Table B holds the same points as the rows below and some others, measured another way and shuffled. Each row below is followed by which row of B it is.
B:
0: [ -35  -31   10   13  157 -107 -130   49   63   31 -197  -54   63  122
  242   48    3  225  -81  100 -168 -105  -86  254  -50 -103  -35  219
  -57   57   40  -62   26]
1: [ -29  116  -71   -8   15   41  -77   44  -21   54 -108   74 -181   77
  -10   91   -2  -90  -48  -28  103  -54   49  -41   78 -130  111 -222
  -11  -45  -86  125    2]
2: [ -22  175  -93  226  136  392   -1 -206 -100  -43 -168   16 -121 -127
 -217    3  -54 -462 -192  -50  -17  269   99 -154 -164   75 -219 -325
  131  -77  263  409  -58]
3: [-107   20  -33  -38 -161  142   22 -168  -15 -143   20  103 -113  -69
 -110  -32   64 -303  -91  -63  -51   89  -24  -63 -109   24  -90  -51
   27  131  -29  -45   11]
4: [-179  120  -74  165 -145  299   69 -254  -30 -207  156  236 -105  -85
  -62   -6  -95 -581 -186 -146  -94  137   38 -257  -17  111  -80  -81
   98  -43  102   13   53]
5: [ -87  132   16  -29   39  -15  -36   42   76   38  -28   98  -79  -75
   88  122    7 -102  -83 -124  -21 -188   44    6  154  -96   68  -75
 -141   17 -181 -101  140]
6: [-141  -26   42  -77 -130   34   -7 -144  -57 -112    6  182  -44  -42
  -38  -53  110 -325  -55  -41   11  165 -113  -93 -162   18  -87   38
   79  159   -8  -98  -16]
7: [-103  241 -204  240   -2  311    8 -156  -36 -147   17  224 -144    9
    4   68 -211 -438 -150  -70  -62   74   92 -209  109   -5   16 -259
   78 -166  155  269   50]
8: [  41  -40  -65 -151   -2  -82  -17  168   28  115   -3    9 -155  -20
  -81  -43  220  145  -16 -170  116   -7  -40  -43   38  -73  122   10
  141  -23 -209 -137  -45]
9: [-145   43   57   62  -12   41  -20 -140  -57  -39  -35  129  -58   30
   49   27  -36 -290  -81  -18  -33  125  -46 -128  -68   -9  -16  -83
   75   25   29   -9   -7]
10: [  -2   93 -156    9  134   76  -88   32    6  -62 -160  159   29  -42
   77  -14   45  -65  -68   -1  -26   46  -68   82  -33  -73  -87   61
   35   15  128  152   31]
11: [ -17 -117  -64  -47  -11  -12  -35  -33  -43  -28 -121 -134  -34  146
   41 -104  -32  233   47   94 -189  -43   27  115   37  -41   29    1
  -72  137  -42   56   -7]
12: [ -27   48 -145  166   -8  279   10  -29  -57    0   78   47 -156   43
 -107  -54  -63 -238 -155 -157    8   25  163 -201  102   72   31  -95
   98 -180   83  173   -6]
13: [-178   -7   58  150  -65  123  117 -195  -48  -53  186   78  -73  -43
  -11  -58 -103 -337 -108 -184 -167  147   44 -331   64  140   32  -81
  142  -65  -32 -140   28]
14: [-116    2   83   39   16   39   95  -77    5   32  105    5  -52 -135
  -22  -38  -14 -157  -62 -212 -140   10   72 -207  133   80   38  -90
   10    1 -162 -171   86]
15: [ -93  -36   38   37   -4   72   81  -59  -53   36  100   17  -65  -74
  -65  -98   -2 -153  -40 -195  -80   66   86 -239  117   90   44  -92
   57  -13 -105  -73   39]
16: [ -31  -25   37  -19   68  -10   52  -42  -52   82  -70  -93  -94  -65
  -89  -62   28   22   19  -95  -80  110   31 -136   39    6   44 -224
   73   42 -136   -6  -24]
17: [-117  179  -15  -12  -45   77  -13  -81   20  -55  -30  174 -134  -91
   -4  119  -14 -319  -78  -89   19  -38   19  -86   61  -81   23 -224
  -72   43 -114   -2   93]
18: [ -17   28   83 -113  106  -68 -128  149  -48  191 -173   17  -72   37
   17   50  110   -3   -6  -39  169 -146   78   45   90 -130   62 -103
 -173   64 -148   81   53]
19: [  58  -69 -146 -191  126 -198  -67  176   64  -14 -157   66   88  -22
  151 -106  173  392   81   -1  -94  -16 -184  200   22 -128   23  236
   54  125  -75 -102   15]
20: [   0  -91  -38   89  195   24 -151   74  -96   90 -193  -36   68  224
  152  -84  -40  131  -54  101  -41  -11   33  104   -5  -38  -25  161
  -11  -33  197  223  -37]
21: [ -78   54 -116  198    1  356   78 -143  -80  -80  111   65  -64  -83
 -120 -116 -128 -366 -126 -184 -127   63  207 -257  145  158  -57 -133
    8  -92  111  199   76]
22: [ -65  -75  -49   69  -85   -3   40  -42  -54   33   79  -60 -198  204
   -5  -55  -76   72  -20  -56  -81   81   18 -199   83   -3  207 -122
  211 -113 -100  -67  -96]
23: [-121   47  116  -82  -17   -4  -67  -13    1   30  -56   89  -35  -43
   50   70   57 -214  -67  -63   26 -155   56   31   52  -56  -21  -21
 -223  143 -134  -68  127]
24: [-183   16  -56   -3 -311  176  113 -285   55 -285  201  138 -140 -103
  -88  -29    3 -382 -133 -122 -207   76  -49 -126  -78   93  -69   14
   65  135  -86 -258   56]
25: [ -21  -91  -72 -130   28  -88  -55   93  -16   -9  -63   90   47   35
   98 -121  102  146   44  -24  -42  -29  -64   64   60  -57   28  170
  -19  114  -56  -50   34]
26: [ 102 -177  -95 -129  198 -185 -265  265 -115  152 -341   10   64  343
  171 -122  181  416   60  209  171   40 -150  262 -137 -188   28  288
   97   45  167  225 -161]
27: [ -71   23  -31   17  -14   23   28 -145  -21  -58  -96  -39 -102   13
  -19   -8  -55  -17   -4   25 -169  118  -38  -47  -36  -35   14 -203
   78   77  -57   11  -31]
28: [ -61  127  194  -72  103  -45  -99   54  -54  250 -219  -72 -189    2
  -63  177   34 -135  -26  -41  176 -151  153  -33   97 -154   98 -423
 -235   62 -251  109   55]
29: [-103  -26   13 -134 -132  -79  -85   98  -12   37   51  152 -104  134
   92   20   67  -65  -18  -67  111 -198   30  -17  150 -100  164   65
 -129   62 -194 -127   78]
30: [   2  -58   49 -172   86 -160 -127   30  -42   66 -316  -78  -25   82
   41   -4  130  204   64  155   -3   34 -109  209 -149 -159  -38  -54
  -55  228  -71   54  -60]
31: [-106   26  -23  172  -75  174  112 -199   21  -66  128  -63 -179  -22
  -81    1 -103 -195 -162 -148 -216  110   49 -212    3   99   24 -140
  180 -100  -42 -112  -20]
32: [-102  -58   -5   80   21    8  -33  -46   19  -42   18   31   28  101
  169  -29  -50   -4 -109  -17 -184  -34  -31   24   13   20    0  210
   26   -7   45 -116   35]
33: [  11 -157 -169 -218  -42 -204  -27   88   37 -114  -66   68   57   77
  147 -171  137  401  126   50 -160   19 -208  166    8  -99   65  265
   87  189 -101 -176  -16]
34: [-112   91   20   53  -32  144   34 -171  -38  -54  -18   97 -125 -106
 -107   21   21 -376 -114  -98  -20  173  -14 -172 -103   30  -77 -192
  109   27    1   13  -14]
35: [ -96  -57  -22  -40 -129  -16   22 -170  -21 -113  -53  -44 -118   90
   -8  -37  -27   14   11   66 -182  101  -76   -3  -84  -34   22 -103
   71  146  -82  -81  -51]
36: [  -8    1  137  -64   65  -37  -69   95  -46  262 -138 -181 -208   59
 -104   77   77   48  -40  -76  126 -132  153  -27   80  -92  118 -271
 -114    9 -242   35   -9]
37: [ -63   -7   43  -61  -31  -20  -90   64  -61  107  -48   66 -139  118
   -6   25   76 -102  -44  -50  155  -57   39  -65   36  -83   99  -67
  -19    5 -108   11  -13]
38: [  76 -234 -132 -348   42 -236 -222  283  -81   15 -223  192  154  167
  139 -234  352  346  138  122  195   19 -231  283 -127 -157  -31  481
   20  249   54   32  -69]
39: [   7  -86   99   -8  218   -8 -157  105 -105  200 -248 -109   49  107
   51  -51   64   86  -38   49   52  -66   90  121  -14  -47  -63   50
 -148   65   61  199   -3]
40: [  43  -55 -135 -142  119 -208  -83  187   56   23 -123   97   42   50
  175  -66  154  350   46  -10  -35    9 -198  135   12 -141   79  229
  144   32  -58 -117  -29]
41: [  75 -138  -34  -55  174 -236 -181  202   -6  198 -300 -247  -65  376
  207   12    7  621   46  198  -59 -136  -42  280   22 -211  177   78
    4   -7  -56   63 -110]
42: [ -63  219   68 -114   60  -81   -1   -8   -5  112 -172   83 -217 -160
  -94  164   66 -175   35 -101  129   52  -15 -149   57 -172  114 -527
   -1   63 -287   20   23]
43: [  -8 -146  -23  -75  153  -96 -147  176 -101  101 -143   52  135  182
  190 -153   44  209   63   51   14 -102   23  104  124  -61   42  240
 -123   71   55  121   39]
44: [ -66   55 -186  221   31  290  114 -113    0 -123  172   94  -33 -111
  -36 -119 -123 -237 -148 -229 -223   96  105 -250  154  160  -25    3
  157 -165  110   49   66]
45: [ -47    9  104 -173  -37  -23  -28   -4   12   81 -130 -136 -128  -73
  -96   49   85   12    9  -44  -32 -205  128  106   79  -85   11 -215
 -301  236 -296  -46  108]
46: [ -43  -71 -137 -148 -160   36   -6  -36   11 -170   36  168  -42  -36
  -45 -127  179  -77  -30  -63  -27   86 -134   26 -108   -4  -61  192
  106  150  -26 -126  -12]
47: [-123   34  -33  -51 -167   64   63 -197   41 -183   52  127 -115 -118
  -74   -4   82 -263  -88  -83 -116  157 -134  -78 -155   16  -73  -27
  143  127  -76 -198   -8]
48: [  -8   30 -118 -172   87 -213 -177  209   71   -9 -179  202   59  112
  294   47  101  247   35   75   25 -195 -154  262   87 -230   88  238
 -103   98  -72  -65   82]
49: [  36  -83 -149 -187   65 -267  -79  226  102    6  -73   91   35   81
  224  -60  165  453   53  -19  -66  -82 -206  184   67 -158  132  318
  109   49 -137 -236   -1]
50: [ -43  -35  -17  -47  -20  -67  -51   23  -44   44  -55   72 -121  114
   15  -15   91   -2  -25  -21   73  118 -104  -76  -73  -74   86  -17
  192  -16  -50  -49  -98]
51: [  -3 -173  -30 -144   21 -184 -165  242  -20  118  -68   16   19  284
  212  -77   98  340   32   41   57 -237   -7  177  134 -126  158  319
 -112   48  -90  -67   18]
52: [-133  -53  131  101   -1    4  -50 -128   33   16  -54 -128  -58  139
  120   74  -65  -30 -165   40 -202  -64    3   88  -96    1  -32   94
  -38   36   -8 -152    2]
53: [-137 -118   69   85  -45   71   14 -107  -40  -31  114   42    4   54
   48 -101    7 -187 -133 -101 -125   78   -5 -124  -54  119  -47  210
   98   -2   53 -155   -1]
54: [ -11  -69  -75  -80   78 -100   13   69    7   -3  -28   66   35  -45
   72 -125  100  167   40  -90 -101   92 -112  -33   46  -22   44  111
  145   45  -66 -112   -2]
55: [-224   12  130  187  -97  135   60 -257   56  -99  152    3  -63   -4
   84   72 -133 -342 -233 -107 -277  -25   41 -108  -27  115  -58   73
   -8  -14  -12 -255   85]
56: [ -80  -22 -145   95 -146  220  197 -184  -23 -142  224  -12 -154 -101
 -165 -163  -98 -152  -36 -224 -251  134  110 -315  163  156   67 -186
  162  -44 -102  -66   27]
57: [-91   6 -16 -81 -13 -50 -84  44  -1 -26 -34 192   7  38 130  -3  72 -97
 -35 -32  28 -67 -59  31  34 -77  23 135 -54  79 -42 -71  64]
58: [-175  177   -1  139 -119  174   71 -210  -24  -69   98  139 -236  -30
  -67  111 -145 -467 -121 -140  -38   79   76 -312   83   10   95 -374
   81  -88  -90   -2   35]
59: [ -95  -15  239 -211  -86   13  -63  -38  -33  112 -115  -66 -121 -121
 -176   54  207 -255  -59  -80  127 -152  117   63  -69  -38  -96 -149
 -316  286 -262  -77   93]
60: [-120   21  211 -235  -84  -60  -89    4  -20   82 -110   67  -79  -95
  -63   79  187 -255  -21  -60  152 -181   58   71  -13  -93  -45 -101
 -330  288 -266 -100  125]
61: [-115  -87   34   14 -130   -4  -43    2  -49   41  107   51 -136  222
   59  -18   -8  -88  -81  -65   33  -69   43 -117   70   -8  151   75
   38  -51  -86 -118  -17]
62: [ -49   13  125 -100  -41  -51  -12   32   -5  171  -44  -89 -236    2
 -122   78  114  -45  -49 -121  108  -61   66  -90   28  -77  119 -238
  -16   30 -285 -114  -19]
63: [  18  -22 -195   12   34   57   43  -67   20 -114  -79  -39  -49  -21
  -20 -115    2  163   -6   -7 -231  156  -87   18  -42   -5  -26  -19
  189   32   34   24  -55]
64: [   5   65  -72  127  153  222 -102  -90  -88    4 -251  -20  -50   33
  -77  -10   -2 -188 -133   73    1  159   32   42 -182  -12 -177 -117
   57  -10  248  353  -77]
65: [  -4   11 -122  -73   86 -129 -202  125  -55   17 -252  154  -17  264
  210   22   31  155   34  177   98  -12 -135  167  -37 -220   84   73
   30   32   83  167  -61]
66: [ -92   55  145  -35  -24  -74  -19   -2   38  152  -53 -129 -221   50
   -3  156  -15   -2  -65  -72  -15 -185  102  -27  114 -103  157 -260
 -134   22 -311 -146   53]
67: [ -18 -154  -56  -83   33 -105 -129   -4  -71  -32 -245  -94   41  276
  158  -98  -26  320   78  245 -156  -20  -67  242  -58 -112    6  112
  -81  193   56  114  -52]
68: [-111   55  -95  178 -188  220  110 -183   21  -90  212   18 -287   47
 -126   24  -93 -285 -193 -182 -107  108   55 -287   16   83  103 -163
  261 -183  -52 -116  -55]
69: [ -12 -155    1   13  145  -31 -134  102  -68   89 -125  -36  105  186
  161 -120   31  176  -42   56  -59  -67   20  135   10  -13  -29  288
  -59   32  118   78    0]
70: [  17  -27 -125 -123  108 -103  -31  153   65  -10  -51  103   76  -83
  126  -95  128  220   24 -101  -89  -61  -89   91  111  -66   24  204
   16   62  -86 -116   77]
71: [  12 -197  -35 -222   28 -177 -207   86  -51  -35 -287   39  110  202
  149 -125  222  272   52  231   16   36 -221  353 -258 -138 -115  371
  -17  277   98   19  -88]

[-183  -83   33  199   65  191  -18   72 -126 -105  123  210  201  125
   93  -31  155 -193 -134  -22 -164  -91  -83   55   91  120  297   91]
60
[ 116  121  302 -368 -123  -19   64  -18  279  126 -159 -180 -844 -102
 -122  273 -674   41   65  229  231  -92  356   10  -86   58 -487  339]
68
[ 115   -8   48   76  -34   12   -8   12   -8  -99  -54 -228   35   82
   82  -63  -10   77   35  144 -134   13 -123  -84   16  -81  -65   19]
15
[  26  -99   17   37 -156  113   76   77   41  -12  -61 -149   13   71
   93  -28   13 -153    1   82  -72 -107  -63  -24  -81  106  -36   73]
10
[ -48  308   69  144  210    0 -125   52   69  123   50   79 -123 -118
   81  198 -310  117   97  115  144  -27  277   90  111  -21 -213   54]
71
[-111  165   46   92  139   88  -91  148  -50  -82   32   31  -60 -118
  100  197 -184  -40  -18   58    0 -126  106   76   96   84  -61   -5]
30
[  80 -154    6   86 -145   96   27  -64 -101 -255  -99 -145  251  186
   86 -241  277  -22  -36   67 -219    9 -297  -95    4   38  102   16]
43
[ -86  -91   63   66  -19  147  -91  -60  -94 -244  -62  171  113  131
   27 -107  169 -171  -18   54 -135  -57 -251  -11  -65  197  168    6]
45
[ -86  -77  -78  460  164  104  -48   49 -294 -267   51   31  570  247
  276 -230  476 -124 -135  -63 -391 -102 -335  -33  193    4  409  -82]
13
[  56  -20   34   77 -132   86   44  -88   51   16  -89  -28   98  129
   64 -144   86  -12   56   82   -8   -5  -26  -17  -14   81  -82  128]
23
[  38  109   20  253  171 -100  -76   17   14   31   -5  -66  345   73
  186 -177  150   13  101  170 -197  -55 -195  -41  -68  -17  -67  -99]
18
[ -85   71  113  128  290  -77  -49  108  -45 -120   -2   41 -220    9
  186  106 -144 -198 -134   11 -144 -224   65   58   13   91  119   58]
62
[  11  235  -28  258  276 -111  -98   74  -53  -72   19  -78  183  -77
  232    8  -18  112    1   55  -74  -48   75   37  124  -51  -68  -92]
19
[ 262  -15  191 -296 -556  218  189 -241  302  216 -335 -248 -709  154
 -170   76 -441  108  211  169  391   48  346  -57   -4   54 -551  495]
55
[ -98  126   -3  250  151   26  -29   18 -109  -76   52  108  479   27
  189 -176  258    7  -65   10 -164  -86  -68   58  144  106   38   -2]
48
[-39   4  39  12 -65  78  52  45  12 -48 -15 -22 114 -19  85 -58  42 -78
 -56  47 -50 -95  17  43   5 156 -66  87]
17
[ -89 -124  -80  304   43   48  -21    9 -176 -236  -29   78  760  164
  251 -406  631 -241  -67    4 -382 -146 -477  -23  -90  241  255 -163]
7
[  86   26  125  150  229 -208  -91    7  121   66  -50  -87  -72  125
  148  -93  -67 -118  111  235 -205  -97 -196  -83 -261  -35  -35  -50]
8
[ 100 -110  101  -16 -107    4   35  -94   54  -97 -161 -100  -83  169
   55 -163   56 -109   23  119 -108  -59 -158  -72 -138   98  -34  105]
49
[  14  172  287 -292 -180  171   14   34  155  110  -42 -105 -454 -107
 -188  257 -524  158  102  274  151  -42  200    5   85   22 -488  282]
66
[-122  105  116  210  100  238  -15  156 -133   15  163   12  -86   85
   57  228 -205   46  -89   42  -94  -83  149   38  373 -133   85  209]
53
[ -14   94  -13  256  200  -15  -60  127 -135 -155   55 -121  208    7
  211    2   55   36  -76   38 -202  -71  -58   -4  156  -73   93  -68]
54
[ 205  -47  108 -167 -300   65  101  -70  149  -17 -258 -321 -386   71
   -5   13 -225    6  106  159   93  -40   54  -80  -92   52 -323  190]
20
[-144  323   41  427  528 -112 -253   23 -222 -220  -18  206  401   24
  291  -88  204  -42    6   43 -271 -205 -205   46  143   89   83 -203]
41
[  46  -19   64   69   81  -68  -47   16   91    6   26  -48   -3   49
   67  -56  -50  -29   43  165  -99   16  -86  -37 -155  -19    4   -1]
38
[-107  -32   23  236  194  -38  -74   41 -110 -164    2  115  453  110
  210 -243  355 -238  -53   67 -341 -176 -366   -6 -122  192  191 -125]
1
[ -19    8  141 -128 -127  173  -69   -8   -7 -148    5   -1  -22  -16
 -120   32 -112  103   41  192  -29   66 -117  -33   22   37 -119   73]
33
[  35  -49   85  139  124  -82 -114 -113  -74 -258 -146   26  240  189
  136 -288  288 -132   35  140 -301  -89 -440  -93 -170  124   94 -101]
22
[ 187  130  141 -176  -42 -189   54 -207  222   10 -193 -106 -250  -41
   31 -148 -173  158   43  129  144   32  218    9  -93   87 -371  197]
29
[ -51  -51  112   12 -132  189  -45 -128   47   -3  -37  202   13  151
  -70  -84   31  -65   83  122   26   34  -92   -2  -60  133    0  153]
24
[-315  127    8  306  253  254 -221   98 -371 -378  149  345  565    8
  108  -12  302  -48 -124  -29 -263  -94 -269   81  301  148  306 -130]
67
[ 131    1   70 -121 -197   44   74  171  241  183 -131 -365 -476  -81
   41  243 -443 -120  148  211  131 -130  155  -34 -222   39 -362   89]
2
[ -85   44  105   13  -57  150  -11   96  -28  -26   69  -12  255  -15
    6  -34   36   12    1  164 -146  -69 -139   -1   54   76 -109   52]
58
[  91  176   41  140   84  -23  -26   69   45   41  -62 -219 -145  -15
  147  118 -224   89   75  116   15  -70  142  -10   92  -83 -211   46]
39
[  27 -178  162 -255 -443  306  151   30  129   67  -32 -141 -272   73
 -169   78 -219  -58   22  176   58   -4   33  -41  -41   87 -184  312]
4
